 1.02   0.26   1.60  -1.27  -0.23   0.21   0.45   0.09
The last entry is 0.09
The entry just left of the smallest entry -> 1.60
The first entry from the left?
A: 1.02
The 3rd entry from the right -> 0.21

Questions about the array below. Counting starts at 1.
1) Which number is the entry in row 1 and column 2?
2) Which number is the entry directly below the smallest entry?
3) Which number is the entry directly above -7.4?
4) Which number is the entry directly above the largest entry?
5) Which number is the entry in the top-right corner?
6) Which number is the entry at row 3, column 1?
7) Which number is the entry just left of the largest entry?
8) Which number is the entry just right of 14.5?
[[ 141.9   15.4    9.2   24.2   53.8 -155.0   68.7   38.8]
 [ 111.4   -2.0   -7.4   59.1  138.2   14.5  207.1 -228.9]
 [   2.9  -17.9  -12.8   -7.0   15.3  102.3   -9.4   45.7]]
1) 15.4
2) 45.7
3) 9.2
4) 68.7
5) 38.8
6) 2.9
7) 14.5
8) 207.1

Read these off the matrix that follows. Rows and columns are numbered from 1.
1) Give the entry in the bottom-left corner.
2) Give the entry in row 1 and column 2.
3) Give the entry directly below -162.
4) Give the entry at the centre.
5) Give the entry just left of -389.
6) Give the entry at row 2, column 2.
7) Give the entry directly above the largest entry.
8) Give the minimum.
[[-375  -75  554 -178  492  592 -559]
 [ 304 -601 -176 -189 -137 -654  602]
 [ -53  220 -389   92  -36 -150   32]
 [-206 -162  342 -375  286  221 -371]
 [-290  300 -427 -198 -595 -114   17]
 [ 615 -290  -17  342  233 -424  462]
 [-128  -20   29 -309  578   70 -433]
 [  67  -90   24 -152  385 -210 -197]
 [-298  -21  115 -126 -453  217  -43]]
1) -298
2) -75
3) 300
4) -198
5) 220
6) -601
7) -290
8) -654

Questions about the array below. Indices start at 1.
1) Give the entry in row 1 and column 2.
2) Give the entry in row 1 and column 1.
3) Give the entry just right of 23.
4) Give the entry just right of -568.
5) Give the entry directly above 29.
6) Give the entry in the bottom-right corner.
7) Give the entry just right of 22.
8) Give the entry just right of the largest entry.
[[  97  381 -580  -19    7   47   35]
 [ -21 -145  536 -121   10  -26   18]
 [ -63 -463 -156  -25  -35  -67   58]
 [  44   62 -388  -58   29   46   73]
 [  20  139 -420  -88  -88   64   14]
 [ 137 -568  170   27   39   87   39]
 [  60 -491 -293    2   22  -95  142]
 [  57   20    7  -71   27 -108  171]
 [  17 -310  -59  184  118  -43  -33]
 [ -44 -213  -10 -192   23   26  -24]
 [  71  159   73   91  -17   -6   15]]
1) 381
2) 97
3) 26
4) 170
5) -35
6) 15
7) -95
8) -121

data = [9 7 8 2 3 0 6 3 4 5 5 4 3 1 4]
Report the 2nd entry from the right.
1
Report the second entry from the left.
7
Report the minimum.
0

x =
[[1.81, 0.74, 1.93, -1.71, 1.35, 0.56, -1.78, 0.28, -0.61, 1.34],
 [0.48, -1.48, 0.19, 0.54, -1.25, 1.08, -0.04, -1.45, -0.87, 0.21],
 [-0.48, -0.94, -1.10, 1.00, -1.17, 1.18, -0.75, -1.11, -0.79, 0.02],
 [1.87, -2.41, 0.60, 0.38, -1.34, 1.51, -0.21, -2.08, -0.98, 0.71],
 [-1.12, -0.90, -1.08, 1.25, -1.44, 1.01, -0.40, -0.48, -0.76, -0.46],
 [0.85, -0.47, 0.43, -0.17, -0.83, 1.39, -2.08, -0.42, -2.13, 1.26],
 [-0.23, -0.07, -0.16, -0.10, -0.21, -0.18, -0.29, -0.29, -0.07, -0.20],
 [0.11, -0.82, -0.40, 0.83, -0.94, 0.97, -0.76, -0.91, -1.13, -0.36],
 [2.08, 1.60, 0.59, -1.90, 2.14, 0.02, -2.28, 0.31, -1.14, 1.23]]
Counting starts at 1.
Read off the entry just left of -0.36.
-1.13
Read off the entry just right of -1.12.
-0.90
The entry directly above the largest entry: -0.94
The entry in the bottom-left corner -> 2.08
Read off the bottom-right entry.
1.23
The entry directly below 1.35 is -1.25
Read off the minimum.
-2.41
The entry just right of -0.23 is -0.07
The top-left entry: 1.81
Read off the entry just left of -0.04.
1.08
The top entry of the column that holds the largest entry: 1.35
The entry in row 3 and column 3 is -1.10
Read off the entry in row 1 and column 3.
1.93
The bottom entry of the column that holds the largest entry: 2.14
Read off the entry just left of the smallest entry.
1.87
Read off the top entry of the column that holds the smallest entry.
0.74
The entry just left of -1.44 is 1.25
Read off the entry in the top-right corner.
1.34
The entry in row 2 and column 1 -> 0.48
Read off the entry directly above -1.34.
-1.17
The entry just left of 1.01: -1.44
The entry in row 3 and column 1 -> -0.48
Read off the entry just left of -0.61.
0.28
The entry just left of -1.14: 0.31
Read off the entry just right of 0.48.
-1.48
The entry in row 2 and column 3 is 0.19
Read off the entry just right of the largest entry.
0.02
The entry just right of the smallest entry: 0.60
